Below is a small trained network, with its code and all its weights. Each question gives an input and a target symbol and asks what happens when units are switched off, that is, made to give their printed mean instead of their output.

import numpy as np


def w(rows, s, z=0):
    codes = np.array(rows[::2]) - 128.0
    scale = np.full(codes.shape[1], s)
    scale[-1] = z or s
    return codes * scale


def f(y):
    return y / 2 * (1 + np.tanh(0.7978845608 * (y + 0.044715 * y**3)))


def softmax(a):
    e = np.exp(a - a.max(-1, keepdims=True))
    return e / e.sum(-1, keepdims=True)


def log_softmax(a):
    a = a - a.max(-1, keepdims=True)
    return a - np.log(np.exp(a).sum(-1, keepdims=True))


def net(x, mask):
    ids = ['εζθλμξπσφψω'.index(c) for c in x.split()]
    T = len(ids)
    res = E[ids] + P[:T]
    u = 0
    for l in range(2):
        q, k, v = (res @ M[l].T for M in (Q, K, V))
        z = softmax(np.where(np.tri(T) > 0, q @ k.T / 4**0.5, -1e9)) @ v
        res = res + np.where(mask[u], z, O[l][:, -1]) @ O[l][:, :-1]
        u += 1
        y = f(res @ A[l][:, :-1].T + A[l][:, -1])
        res = res + np.where(mask[u : u + 12], y, B[l][:, -1]) @ B[l][:, :-1]
        u += 12
    return log_softmax(res[-1] @ U[:, :-1].T + U[:, -1])


Q, K, V, O, A, B = {}, {}, {}, {}, {}, {}
E = w([
[81,153,64],'ε',
[138,226,198],'ζ',
[64,151,109],'θ',
[75,151,115],'λ',
[27,155,155],'μ',
[71,177,98],'ξ',
[134,108,99],'π',
[88,187,143],'σ',
[169,83,57],'φ',
[245,85,89],'ψ',
[86,188,237],'ω',
],0.011)
P = w([
[62,246,49],'0',
[168,127,183],'1',
[97,89,103],'2',
[214,205,121],'3',
[143,146,189],'4',
[73,99,98],'5',
[190,203,145],'6',
[143,153,178],'7',
[57,106,104],'8',
],0.012)
Q[0] = w([
[162,73,255],'0.h1',
[106,64,23],'0.h1',
[186,230,85],'0.h1',
[106,210,198],'0.h1',
],0.0075)
K[0] = w([
[61,223,114],'0.h1',
[29,136,128],'0.h1',
[99,254,26],'0.h1',
[182,222,196],'0.h1',
],0.0083)
V[0] = w([
[221,109,151],'0.h1',
[54,73,3],'0.h1',
[176,187,147],'0.h1',
[156,42,107],'0.h1',
],0.0065)
O[0] = w([
[176,140,162,51],'0.h1',
[142,141,74,94],'0.h1',
[65,254,183,175],'0.h1',
[100,93,26,2],'0.h1',
],0.0087,0.0046)
A[0] = w([
[94,197,98,186],'0.n1',
[205,40,87,5],'0.n2',
[64,71,155,228],'0.n3',
[82,97,131,120],'0.n4',
[136,185,8,102],'0.n5',
[142,23,54,141],'0.n6',
[135,223,134,166],'0.n7',
[48,94,1,106],'0.n8',
[137,105,160,217],'0.n9',
[61,115,142,78],'0.n10',
[202,62,179,170],'0.n11',
[155,14,99,233],'0.n12',
],0.0099,0.0034)
B[0] = w([
[127,187,124,221],'0.n1',
[49,64,168,129],'0.n2',
[2,86,58,181],'0.n3',
[57,85,116,138],'0.n4',
[92,164,219,156],'0.n5',
[144,128,47,137],'0.n6',
[177,161,87,254],'0.n7',
[108,179,98,179],'0.n8',
[37,194,92,155],'0.n9',
[186,127,70,160],'0.n10',
[170,255,145,131],'0.n11',
[167,82,4,135],'0.n12',
],0.0067,0.0078)
Q[1] = w([
[143,187,74],'1.h1',
[245,153,160],'1.h1',
[179,125,170],'1.h1',
[162,72,121],'1.h1',
],0.012)
K[1] = w([
[68,121,96],'1.h1',
[164,157,254],'1.h1',
[215,82,141],'1.h1',
[195,147,174],'1.h1',
],0.0095)
V[1] = w([
[2,108,31],'1.h1',
[149,107,111],'1.h1',
[228,59,86],'1.h1',
[112,170,119],'1.h1',
],0.0082)
O[1] = w([
[162,104,155,230],'1.h1',
[118,98,3,98],'1.h1',
[82,145,144,3],'1.h1',
[203,138,157,182],'1.h1',
],0.0074,0.014)
A[1] = w([
[155,160,177,147],'1.n1',
[191,92,104,58],'1.n2',
[141,172,98,195],'1.n3',
[86,174,107,74],'1.n4',
[76,116,190,183],'1.n5',
[158,250,149,119],'1.n6',
[166,158,100,184],'1.n7',
[155,154,147,121],'1.n8',
[111,66,150,185],'1.n9',
[106,133,133,254],'1.n10',
[180,42,164,164],'1.n11',
[141,71,141,241],'1.n12',
],0.015,0.0042)
B[1] = w([
[133,106,121,193],'1.n1',
[23,204,120,130],'1.n2',
[90,233,142,163],'1.n3',
[105,111,163,137],'1.n4',
[244,128,113,147],'1.n5',
[139,49,80,254],'1.n6',
[97,168,119,162],'1.n7',
[102,101,105,167],'1.n8',
[10,82,160,136],'1.n9',
[199,194,102,142],'1.n10',
[2,118,234,136],'1.n11',
[43,144,171,137],'1.n12',
],0.0068,0.026)
U = w([
[165,233,51,205],'ε',
[255,71,97,154],'ζ',
[169,51,83,110],'θ',
[136,89,127,157],'λ',
[92,47,137,123],'μ',
[125,239,187,110],'ξ',
[101,78,90,10],'π',
[139,153,171,108],'σ',
[124,54,62,3],'φ',
[68,231,172,52],'ψ',
[137,153,247,188],'ω',
],0.0081,0.0051)

Each question gives the input, a string of symbols that net reads in full, and the target symbol t.
The units are the heads (4 rows each of Q, K, V and O) and the neurons (one row each of A and B). Each row of codes is followed by its name. A weight is (code - 128) times the scale printed after its matrix; where a second scale follows, it is the last column's (O, A, B and U).
mask holds one flag per unit, layer by layer, with each layer's heads first. A switched-off unit (its flag False) gives its mean, the last column of its rows in O or B, instead of its output. The means were averaged over made-up inputs and are rounded, as every weight is.
A unit's drop is (log p(t) with every unit on - log p(t) with that unit switched off) / (log p(t) with every unit on - log p(t) with every unit switched off).
The circuit of an input: a set's keep is (log p(t) with only the set's units on - log p(t) with every unit switched off) / (log p(t) with every unit on - log p(t) with every unit switched off). Starting from the 12 units with the biggest drops (on a tie, the unit counted first), units are removed one at a time, each time the one whose removal leaves the highest keep (on an exact tie, the one counted first), for as long as the keep stays at least 0.8.
units of the circuit, in order: the units of the circuit, biggest drop first
most important unit: the unit with the biggest drop
top k neurons: the k neurons with the biggest drops, biggest first
top k neurons in layer l: the k neurons of layer l with the biggest drops, biggest first
drop when u is switched off: that unit's drop, to one decimal
input θ ψ μ π ω μ ψ, target ε: units of the circuit, in order -> (1.h1, 0.n11)
input μ μ μ μ θ ω ψ, target ε: top 2 neurons in layer 0 -> (0.n11, 0.n3)
input μ μ μ θ λ, target ω: top 2 neurons -> (1.n6, 1.n11)
input φ μ ω μ ζ, target ζ: most important unit -> 1.n6
input σ μ μ μ θ, target ω: top 2 neurons -> (1.n6, 0.n3)
input ε ω ω, target ω: top 3 neurons in layer 0 -> (0.n8, 0.n1, 0.n7)
input μ θ μ λ θ, target ω: top 4 neurons -> (1.n6, 1.n11, 0.n3, 0.n8)
input π π μ θ λ, target ω: top 2 neurons -> (1.n6, 0.n3)
input μ μ ε σ ζ λ ε ψ ψ, target ψ: top 2 neurons in layer 1 -> (1.n6, 1.n2)
input μ μ ω, target ω: top 2 neurons -> (1.n6, 1.n11)
input θ ζ μ μ μ λ ψ φ, target ε: top 2 neurons -> (0.n3, 0.n11)
input ω ε λ ω π σ ω θ, target ζ: top 2 neurons in layer 1 -> (1.n3, 1.n5)
input φ μ μ μ ω, target ζ: drop when 1.n5 is switched off -> 0.2
input μ π ψ ω ω ω μ, target ζ: drop when 1.n1 is switched off -> 0.1
input θ ω μ π ε π φ, target ε: drop when 0.n5 is switched off -> -0.2
input φ μ ε, target ε: top neuron in layer 0 -> (0.n8)
input μ λ ω ε σ, target ζ: drop when 1.n9 is switched off -> 0.1
